Below are the code and all the weights of a small trained network. Each question names an input and a class and asks about switching units off, where a switched-off unit gives its printed mean instead of its output.

import numpy as np


def w(rows, s, z=0):
    codes = np.array(rows[::2]) - 128.0
    scale = np.full(codes.shape[1], s)
    scale[-1] = z or s
    return codes * scale


def f(y):
    return y / 2 * (1 + np.tanh(0.7978845608 * (y + 0.044715 * y**3)))


def log_softmax(a):
    a = a - a.max(-1, keepdims=True)
    return a - np.log(np.exp(a).sum(-1, keepdims=True))


def net(x, mask):
    res = np.array(x, float).reshape(1, 4) / 4 @ E
    y = f(res @ A[0][:, :-1].T + A[0][:, -1])
    res = res + np.where(mask, y, B[0][:, -1]) @ B[0][:, :-1]
    return log_softmax(res[-1] @ U[:, :-1].T + U[:, -1])


A, B = {}, {}
E = w([
[51,195,148,31,134,44,227],'x0',
[136,255,127,74,111,203,74],'x1',
[157,216,161,206,172,40,110],'x2',
[104,101,186,102,148,124,89],'x3',
],0.009)
A[0] = w([
[107,61,111,90,96,234,139,20],'N1',
[115,54,112,184,154,123,173,45],'N2',
[141,51,40,132,2,211,194,133],'N3',
[193,199,149,249,171,118,138,98],'N4',
[140,197,62,100,143,172,82,80],'N5',
[74,179,112,94,72,206,25,116],'N6',
[67,44,111,220,86,79,123,95],'N7',
[124,186,157,240,211,97,108,80],'N8',
[253,71,91,156,195,234,99,81],'N9',
[207,95,122,215,181,173,20,2],'N10',
[127,209,82,120,143,192,84,41],'N11',
[93,68,81,169,160,102,165,90],'N12',
],0.0076,0.0051)
B[0] = w([
[70,126,10,138,122,9,52,203],'N1',
[51,163,149,220,111,134,89,170],'N2',
[135,61,89,115,195,70,79,254],'N3',
[135,63,77,42,102,48,51,225],'N4',
[88,140,199,196,85,150,98,181],'N5',
[135,144,88,187,152,150,102,230],'N6',
[107,158,163,214,129,183,117,202],'N7',
[116,105,69,107,104,52,53,215],'N8',
[107,254,133,103,227,94,189,246],'N9',
[99,193,121,100,171,101,254,234],'N10',
[53,157,147,191,141,185,80,179],'N11',
[73,179,209,202,69,221,129,174],'N12',
],0.0087,0.0066)
U = w([
[70,180,121,55,168,70,244,97],'0',
[118,41,66,96,110,41,17,35],'1',
[75,142,183,241,69,178,50,17],'2',
[136,94,116,123,145,89,109,253],'3',
[254,96,120,98,134,153,134,141],'4',
],0.0073,0.0054)

Each question gives the input, the list of numbers given to net, and the class t.
The units are the neurons (one row each of A and B). Each row of codes is followed by its name. A weight is (code - 128) times the scale printed after its matrix; where a second scale follows, it is the last column's (A, B and U).
mask holds one flag per neuron, in row order. A switched-off neuron (its flag False) gives its mean, the last column of its row in B, instead of its output. The means were averaged over made-up inputs and are rounded, as every weight is.
A unit's drop is (log p(t) with every unit on - log p(t) with that unit switched off) / (log p(t) with every unit on - log p(t) with every unit switched off).
The circuit of an input: a set's keep is (log p(t) with only the set's units on - log p(t) with every unit switched off) / (log p(t) with every unit on - log p(t) with every unit switched off). Starting from all 12 units, units are removed one at a time, each time the one whose removal leaves the highest keep (on an exact tie, the one counted first), for as long as the keep stays at least 0.8.
units of the circuit, in order: the units of the circuit, biggest drop first
unit that matters most: the unit with the biggest drop
k most important neurons: the k neurons with the biggest drops, biggest first
drop when u is switched off: that unit's drop, to one decimal
input [-6,6,1,-5], class 0: units of the circuit, in order => (N9)
input [-4,1,3,3], class 0: units of the circuit, in order => (N10, N9)
input [-7,2,8,-7], class 1: 3 most important neurons => (N4, N8, N12)
input [-6,1,8,-1], class 1: 2 most important neurons => (N4, N8)
input [2,-8,-7,6], class 2: units of the circuit, in order => (N12, N7)
input [6,-3,-7,6], class 1: 3 most important neurons => (N9, N10, N1)
input [5,-3,-6,-4], class 1: 3 most important neurons => (N3, N9, N10)
input [-1,5,7,4], class 1: 2 most important neurons => (N4, N8)
input [-6,4,-3,-4], class 0: 2 most important neurons => (N9, N10)
input [-5,-7,2,4], class 2: 3 most important neurons => (N7, N2, N12)
input [1,-6,8,8], class 1: 2 most important neurons => (N8, N4)
input [-8,5,-2,7], class 0: drop when N10 is switched off => 0.4
input [-7,4,4,3], class 0: drop when N1 is switched off => 0.0
input [6,-7,0,-4], class 2: unit that matters most => N12
input [-5,-8,-5,-2], class 2: drop when N7 is switched off => 0.5
input [2,-1,7,-3], class 1: drop when N4 is switched off => 0.1
